Here is a tiny trained network, its code and every weight. The questions are about switching its units off for an input and a class, where a switched-off unit gives its printed mean instead of its output.

import numpy as np


def w(rows, s, z=0):
    codes = np.array(rows[::2]) - 128.0
    scale = np.full(codes.shape[1], s)
    scale[-1] = z or s
    return codes * scale


def norm(h):
    return h / np.sqrt((h * h).mean(-1, keepdims=True) + 1e-5)


def f(y):
    return np.maximum(y, 0)


def log_softmax(a):
    a = a - a.max(-1, keepdims=True)
    return a - np.log(np.exp(a).sum(-1, keepdims=True))


def net(x, mask):
    res = np.array(x, float).reshape(1, 4) / 4 @ E
    u = 0
    for l in range(4):
        y = f(norm(res) @ A[l][:, :-1].T + A[l][:, -1])
        res = res + np.where(mask[u : u + 4], y, B[l][:, -1]) @ B[l][:, :-1]
        u += 4
    return log_softmax(norm(res)[-1] @ U[:, :-1].T + U[:, -1])


A, B = {}, {}
E = w([
[143,146,70,113,128,32,116,20,180,146,130],'x0',
[138,208,74,128,214,107,154,150,134,98,69],'x1',
[130,145,131,130,112,115,127,144,140,130,143],'x2',
[212,132,150,7,126,66,175,121,82,114,165],'x3',
],0.0019)
A[0] = w([
[90,129,77,174,118,101,82,30,198,161,116,2],'0.n1',
[49,137,62,239,128,126,43,50,223,170,95,35],'0.n2',
[39,110,137,253,118,210,79,185,142,113,100,103],'0.n3',
[107,169,98,167,166,128,136,137,158,105,83,40],'0.n4',
],0.0025,0.0011)
B[0] = w([
[199,92,197,66,92,103,189,154,51,64,167,199],'0.n1',
[171,129,223,70,119,170,243,251,36,31,129,243],'0.n2',
[99,127,101,94,97,88,91,4,230,227,144,254],'0.n3',
[134,222,113,93,150,138,90,107,99,158,75,172],'0.n4',
],0.0027,0.0034)
A[1] = w([
[128,122,116,140,134,127,123,132,133,117,127,61],'1.n1',
[58,191,43,254,213,174,92,173,216,154,43,1],'1.n2',
[180,169,107,88,190,94,169,156,65,63,112,59],'1.n3',
[144,116,79,107,147,104,103,81,178,157,137,138],'1.n4',
],0.0024,0.00095)
B[1] = w([
[124,125,129,132,125,128,130,127,137,132,129,128],'1.n1',
[225,165,153,5,129,103,79,90,34,152,171,203],'1.n2',
[56,102,137,227,110,174,108,152,181,145,107,254],'1.n3',
[108,77,123,156,122,144,94,113,120,136,157,162],'1.n4',
],0.0031,0.0026)
A[2] = w([
[126,126,123,128,126,128,126,130,124,126,128,116],'2.n1',
[133,75,157,97,113,165,108,174,91,154,158,119],'2.n2',
[168,202,111,132,227,121,168,202,65,59,73,11],'2.n3',
[145,208,2,109,249,63,121,94,187,142,82,82],'2.n4',
],0.0029,0.0012)
B[2] = w([
[132,128,130,128,129,126,129,130,126,126,129,128],'2.n1',
[146,123,107,203,155,79,182,160,117,36,125,236],'2.n2',
[17,162,58,201,168,161,118,128,252,176,64,251],'2.n3',
[189,15,245,135,53,148,189,222,31,30,205,224],'2.n4',
],0.0027,0.0026)
A[3] = w([
[114,206,149,81,176,178,131,174,108,135,79,182],'3.n1',
[134,164,93,114,193,105,157,154,137,106,80,72],'3.n2',
[146,94,75,107,107,56,100,3,161,143,156,2],'3.n3',
[66,67,113,193,103,176,61,105,199,213,158,13],'3.n4',
],0.0032,0.00054)
B[3] = w([
[132,143,57,95,110,73,56,5,173,216,149,255],'3.n1',
[67,87,126,192,116,164,142,132,182,126,91,196],'3.n2',
[95,227,83,112,198,202,48,110,91,183,54,214],'3.n3',
[101,196,55,173,221,103,191,186,196,75,30,223],'3.n4',
],0.0028,0.0022)
U = w([
[48,156,100,199,159,167,153,158,255,138,60,216],'0',
[184,37,189,127,83,101,185,178,57,30,196,136],'1',
[167,189,100,34,143,115,14,18,89,222,146,10],'2',
],0.0051,0.00012)

Each question gives the input, the list of numbers given to net, and the class t.
The units are the neurons (one row each of A and B). Each row of codes is followed by its name. A weight is (code - 128) times the scale printed after its matrix; where a second scale follows, it is the last column's (A, B and U).
mask holds one flag per neuron, layer by layer. A switched-off neuron (its flag False) gives its mean, the last column of its row in B, instead of its output. The means were averaged over made-up inputs and are rounded, as every weight is.
A unit's drop is (log p(t) with every unit on - log p(t) with that unit switched off) / (log p(t) with every unit on - log p(t) with every unit switched off).
The circuit of an input: a set's keep is (log p(t) with only the set's units on - log p(t) with every unit switched off) / (log p(t) with every unit on - log p(t) with every unit switched off). Starting from the 12 units with the biggest drops (on a tie, the unit counted first), units are removed one at a time, each time the one whose removal leaves the highest keep (on an exact tie, the one counted first), for as long as the keep stays at least 0.8.
circuit, biggest first: the units of the circuit, biggest drop first
top k neurons: the k neurons with the biggest drops, biggest first
top k neurons in layer l: the k neurons of layer l with the biggest drops, biggest first
drop of u: that unit's drop, to one decimal
input [-8,5,6,-7], class 2: top 2 neurons -> 1.n2; 0.n3
input [2,-1,7,-5], class 1: circuit, biggest first -> 0.n2
input [-8,-5,-8,-1], class 0: circuit, biggest first -> 0.n2; 3.n4
input [2,-7,-8,-5], class 1: circuit, biggest first -> 0.n2; 2.n3
input [0,3,8,8], class 0: top 2 neurons -> 0.n3; 2.n3
input [8,2,-4,6], class 1: top 2 neurons -> 2.n4; 0.n3
input [-5,-2,1,0], class 0: top 2 neurons -> 0.n2; 0.n3
input [6,0,6,0], class 1: circuit, biggest first -> 0.n3; 0.n1
input [8,0,0,-1], class 1: top 3 neurons -> 0.n2; 0.n1; 0.n3
input [2,3,7,2], class 1: top 2 neurons -> 0.n2; 2.n4
input [-7,2,8,0], class 2: top 3 neurons -> 0.n2; 0.n1; 0.n3
input [-2,7,2,-1], class 2: top 2 neurons -> 1.n2; 0.n2
input [8,3,3,4], class 1: top 2 neurons -> 2.n4; 0.n3
input [-1,4,-6,-6], class 2: top 2 neurons -> 0.n3; 1.n2
input [3,-4,6,-6], class 1: top neuron in layer 0 -> 0.n2
input [6,4,0,8], class 1: top 2 neurons -> 2.n4; 0.n3
input [-7,1,-4,2], class 0: top 2 neurons in layer 2 -> 2.n4; 2.n2
input [0,8,-8,-5], class 2: top 2 neurons in layer 3 -> 3.n1; 3.n4
input [-8,5,-3,4], class 0: drop of 3.n1 -> 0.0
input [-7,7,8,-4], class 2: drop of 1.n2 -> 0.4
input [-4,8,8,-7], class 2: drop of 0.n3 -> 0.1
input [0,2,-5,-8], class 2: top neuron -> 0.n3
